Below is a small trained network, with its code and all its weights. Each question gives an input and a class and asks what happens when units are switched off, that is, made to give their printed mean instead of their output.

import numpy as np


def w(rows, s, z=0):
    codes = np.array(rows[::2]) - 128.0
    scale = np.full(codes.shape[1], s)
    scale[-1] = z or s
    return codes * scale


def norm(h):
    return h / np.sqrt((h * h).mean(-1, keepdims=True) + 1e-5)


def f(y):
    return np.maximum(y, 0)


def log_softmax(a):
    a = a - a.max(-1, keepdims=True)
    return a - np.log(np.exp(a).sum(-1, keepdims=True))


def net(x, mask):
    res = np.array(x, float).reshape(1, 4) / 4 @ E
    u = 0
    for l in range(3):
        y = f(norm(res) @ A[l][:, :-1].T + A[l][:, -1])
        res = res + np.where(mask[u : u + 3], y, B[l][:, -1]) @ B[l][:, :-1]
        u += 3
    return log_softmax(norm(res)[-1] @ U[:, :-1].T + U[:, -1])


A, B = {}, {}
E = w([
[160,181,63,182,209,125],'x0',
[68,125,167,74,83,16],'x1',
[156,248,160,181,3,58],'x2',
[165,196,190,105,223,159],'x3',
],0.0048)
A[0] = w([
[83,136,142,135,58,98,83],'0.n1',
[126,59,95,115,91,118,2],'0.n2',
[37,149,9,142,101,165,63],'0.n3',
],0.011,0.0039)
B[0] = w([
[52,111,88,144,133,177,255],'0.n1',
[253,160,32,109,168,174,184],'0.n2',
[187,125,182,133,170,160,203],'0.n3',
],0.011,0.0045)
A[1] = w([
[253,72,95,21,49,122,161],'1.n1',
[116,149,145,145,88,44,187],'1.n2',
[175,96,117,32,88,106,2],'1.n3',
],0.0067,0.00079)
B[1] = w([
[130,107,84,131,233,215,252],'1.n1',
[171,92,102,80,149,150,205],'1.n2',
[177,255,110,149,171,208,171],'1.n3',
],0.017,0.0023)
A[2] = w([
[126,2,134,127,141,120,130],'2.n1',
[91,46,85,64,146,52,247],'2.n2',
[184,160,123,153,94,150,174],'2.n3',
],0.0087,0.0013)
B[2] = w([
[16,125,85,75,51,137,215],'2.n1',
[3,112,107,144,97,185,239],'2.n2',
[136,111,198,111,196,69,251],'2.n3',
],0.014,0.0028)
U = w([
[2,95,114,161,28,125,7],'0',
[220,187,224,152,189,59,249],'1',
],0.0064,0.00018)

Each question gives the input, the list of numbers given to net, and the class t.
The units are the neurons (one row each of A and B). Each row of codes is followed by its name. A weight is (code - 128) times the scale printed after its matrix; where a second scale follows, it is the last column's (A, B and U).
mask holds one flag per neuron, layer by layer. A switched-off neuron (its flag False) gives its mean, the last column of its row in B, instead of its output. The means were averaged over made-up inputs and are rounded, as every weight is.
A unit's drop is (log p(t) with every unit on - log p(t) with that unit switched off) / (log p(t) with every unit on - log p(t) with every unit switched off).
The circuit of an input: a set's keep is (log p(t) with only the set's units on - log p(t) with every unit switched off) / (log p(t) with every unit on - log p(t) with every unit switched off). Starting from all 9 units, units are removed one at a time, each time the one whose removal leaves the highest keep (on an exact tie, the one counted first), for as long as the keep stays at least 0.8.
circuit, biggest first: the units of the circuit, biggest drop first
unit that matters most: the unit with the biggest drop
top k neurons: the k neurons with the biggest drops, biggest first
k most important neurons of layer l: the k neurons of layer l with the biggest drops, biggest first
drop of u: that unit's drop, to one decimal
input [2,2,-5,-2], class 1: circuit, biggest first : 0.n1; 0.n2; 1.n3
input [-7,1,-4,3], class 1: circuit, biggest first : 1.n3; 0.n1
input [7,2,4,-4], class 1: unit that matters most : 0.n3
input [-1,6,-5,-5], class 1: circuit, biggest first : 0.n2; 1.n3
input [-1,1,-7,-8], class 1: top 2 neurons : 0.n2; 1.n3
input [-1,8,2,8], class 0: top 2 neurons : 2.n2; 0.n2
input [4,5,0,5], class 0: top 4 neurons : 0.n3; 0.n2; 1.n3; 2.n2
input [0,6,4,7], class 0: 2 most important neurons of layer 0 : 0.n3; 0.n2
input [3,6,4,5], class 0: 2 most important neurons of layer 1 : 1.n2; 1.n3
input [-1,7,5,6], class 0: top 2 neurons : 1.n2; 2.n2
input [-6,-3,-7,-3], class 1: 2 most important neurons of layer 0 : 0.n2; 0.n1
input [8,-5,-1,-7], class 1: 2 most important neurons of layer 0 : 0.n3; 0.n1
input [7,0,3,-8], class 1: drop of 0.n3 : 0.7
input [3,4,-6,-7], class 1: unit that matters most : 0.n2
input [8,-5,2,-8], class 1: drop of 0.n3 : 0.0
input [-1,-1,-2,-3], class 1: drop of 0.n2 : 0.1
